Below is a small trained network, with its code and all its weights. Each question gives an input and a target symbol and asks what happens when units are switched off, that is, made to give their printed mean instead of their output.

import numpy as np


def w(rows, s, z=0):
    codes = np.array(rows[::2]) - 128.0
    scale = np.full(codes.shape[1], s)
    scale[-1] = z or s
    return codes * scale


def norm(h):
    return h / np.sqrt((h * h).mean(-1, keepdims=True) + 1e-5)


def f(y):
    return y / 2 * (1 + np.tanh(0.7978845608 * (y + 0.044715 * y**3)))


def softmax(a):
    e = np.exp(a - a.max(-1, keepdims=True))
    return e / e.sum(-1, keepdims=True)


def log_softmax(a):
    a = a - a.max(-1, keepdims=True)
    return a - np.log(np.exp(a).sum(-1, keepdims=True))


def net(x, mask):
    ids = ['αβδεηθλξστφψω'.index(c) for c in x.split()]
    T = len(ids)
    res = E[ids] + P[:T]
    r = norm(res)
    for j in range(2):
        rows = slice(3 * j, 3 * j + 3)
        q, k, v = (r @ M[0][rows].T for M in (Q, K, V))
        z = softmax(np.where(np.tri(T) > 0, q @ k.T / 3**0.5, -1e9)) @ v
        o = O[0][rows]
        res = res + np.where(mask[j], z, o[:, -1]) @ o[:, :-1]
    y = f(norm(res) @ A[0][:, :-1].T + A[0][:, -1])
    res = res + np.where(mask[2:6], y, B[0][:, -1]) @ B[0][:, :-1]
    return log_softmax(norm(res)[-1] @ U[:, :-1].T + U[:, -1])


Q, K, V, O, A, B = {}, {}, {}, {}, {}, {}
E = w([
[103,143,79,113,124],'α',
[200,56,106,184,147],'β',
[132,150,85,120,131],'δ',
[114,144,103,251,184],'ε',
[88,113,128,90,145],'η',
[151,201,146,50,148],'θ',
[231,201,96,147,126],'λ',
[134,134,104,181,184],'ξ',
[147,206,64,116,64],'σ',
[148,148,162,144,76],'τ',
[105,172,151,169,74],'φ',
[133,94,169,109,124],'ψ',
[103,167,87,70,111],'ω',
],0.018)
P = w([
[117,2,152,134,107],'0',
[39,132,78,178,97],'1',
[173,95,103,73,47],'2',
[43,129,100,177,116],'3',
[189,99,107,44,79],'4',
[51,128,98,179,109],'5',
[217,88,129,1,142],'6',
],0.0045)
Q[0] = w([
[101,107,203,58,164],'h0',
[52,229,58,152,91],'h0',
[46,65,184,224,148],'h0',
[138,80,97,91,51],'h1',
[124,128,56,130,99],'h1',
[254,176,147,66,120],'h1',
],0.009)
K[0] = w([
[101,152,185,36,111],'h0',
[39,220,65,100,162],'h0',
[21,56,135,124,26],'h0',
[125,137,194,177,71],'h1',
[44,249,97,131,71],'h1',
[254,210,224,109,57],'h1',
],0.0071)
V[0] = w([
[80,2,36,82,104],'h0',
[51,52,75,222,170],'h0',
[124,143,93,98,228],'h0',
[201,149,201,117,116],'h1',
[214,134,47,152,253],'h1',
[168,55,156,3,244],'h1',
],0.0057)
O[0] = w([
[83,160,185,129,98,194],'h0',
[188,32,167,74,236,171],'h0',
[38,169,106,101,108,144],'h0',
[96,137,162,1,152,61],'h1',
[170,134,74,197,82,111],'h1',
[127,143,30,94,85,3],'h1',
],0.0059,0.0045)
A[0] = w([
[236,13,186,205,154,248],'n0',
[116,104,103,98,43,250],'n1',
[157,2,142,14,43,117],'n2',
[128,169,65,173,221,186],'n3',
],0.0062,0.0016)
B[0] = w([
[103,163,165,45,143,254],'n0',
[120,51,187,85,238,185],'n1',
[232,254,114,95,233,170],'n2',
[204,118,99,36,80,221],'n3',
],0.0073,0.0036)
U = w([
[126,156,172,190,53,147],'α',
[85,44,25,162,68,102],'β',
[74,150,254,114,110,135],'δ',
[157,110,150,174,202,48],'ε',
[140,177,217,79,169,150],'η',
[211,89,99,75,187,247],'θ',
[181,150,125,133,121,43],'λ',
[76,172,132,85,110,4],'ξ',
[205,122,57,102,75,54],'σ',
[189,164,78,178,246,98],'τ',
[45,45,139,122,186,130],'φ',
[121,198,99,96,78,197],'ψ',
[60,168,128,112,158,36],'ω',
],0.012,0.0029)

Each question gives the input, a string of symbols that net reads in full, and the target symbol t.
The units are the heads (3 rows each of Q, K, V and O) and the neurons (one row each of A and B). Each row of codes is followed by its name. A weight is (code - 128) times the scale printed after its matrix; where a second scale follows, it is the last column's (O, A, B and U).
mask holds one flag per unit, heads first, then neurons. A switched-off unit (its flag False) gives its mean, the last column of its rows in O or B, instead of its output. The means were averaged over made-up inputs and are rounded, as every weight is.
A unit's drop is (log p(t) with every unit on - log p(t) with that unit switched off) / (log p(t) with every unit on - log p(t) with every unit switched off).
The circuit of an input: a set's keep is (log p(t) with only the set's units on - log p(t) with every unit switched off) / (log p(t) with every unit on - log p(t) with every unit switched off). Starting from all 6 units, units are removed one at a time, each time the one whose removal leaves the highest keep (on an exact tie, the one counted first), for as long as the keep stays at least 0.8.
circuit, biggest first: the units of the circuit, biggest drop first
unit that matters most: the unit with the biggest drop
k most important neurons: the k neurons with the biggest drops, biggest first
heads that matter: for each layer, one digit per head in row order, 1 if its drop is at least 0.15 and else 0, layers parted by /
drop when u is switched off: that unit's drop, to one decimal
input α σ σ ψ θ α δ, target ψ: unit that matters most	h0
input α ξ τ, target η: heads that matter	00
input ξ σ α ξ α σ σ, target θ: circuit, biggest first	[h0, n1]
input σ α β θ α λ λ, target σ: circuit, biggest first	[h0, n2, h1]
input δ α δ, target β: circuit, biggest first	[h1, n2, h0, n0]
input α η ω α α φ λ, target σ: 2 most important neurons	[n2, n0]
input τ α α δ, target σ: circuit, biggest first	[n3, h1]
input τ β τ, target η: circuit, biggest first	[n2, h1]
input σ σ α σ α, target φ: 3 most important neurons	[n1, n2, n0]
input ψ η α δ, target σ: drop when n3 is switched off	0.7
input ξ ξ η ξ σ, target θ: drop when n3 is switched off	0.0
input β β α α α, target φ: drop when h0 is switched off	0.8
input α τ α, target η: drop when h1 is switched off	0.3
input σ ξ ω τ ξ, target θ: most important neuron	[n3]
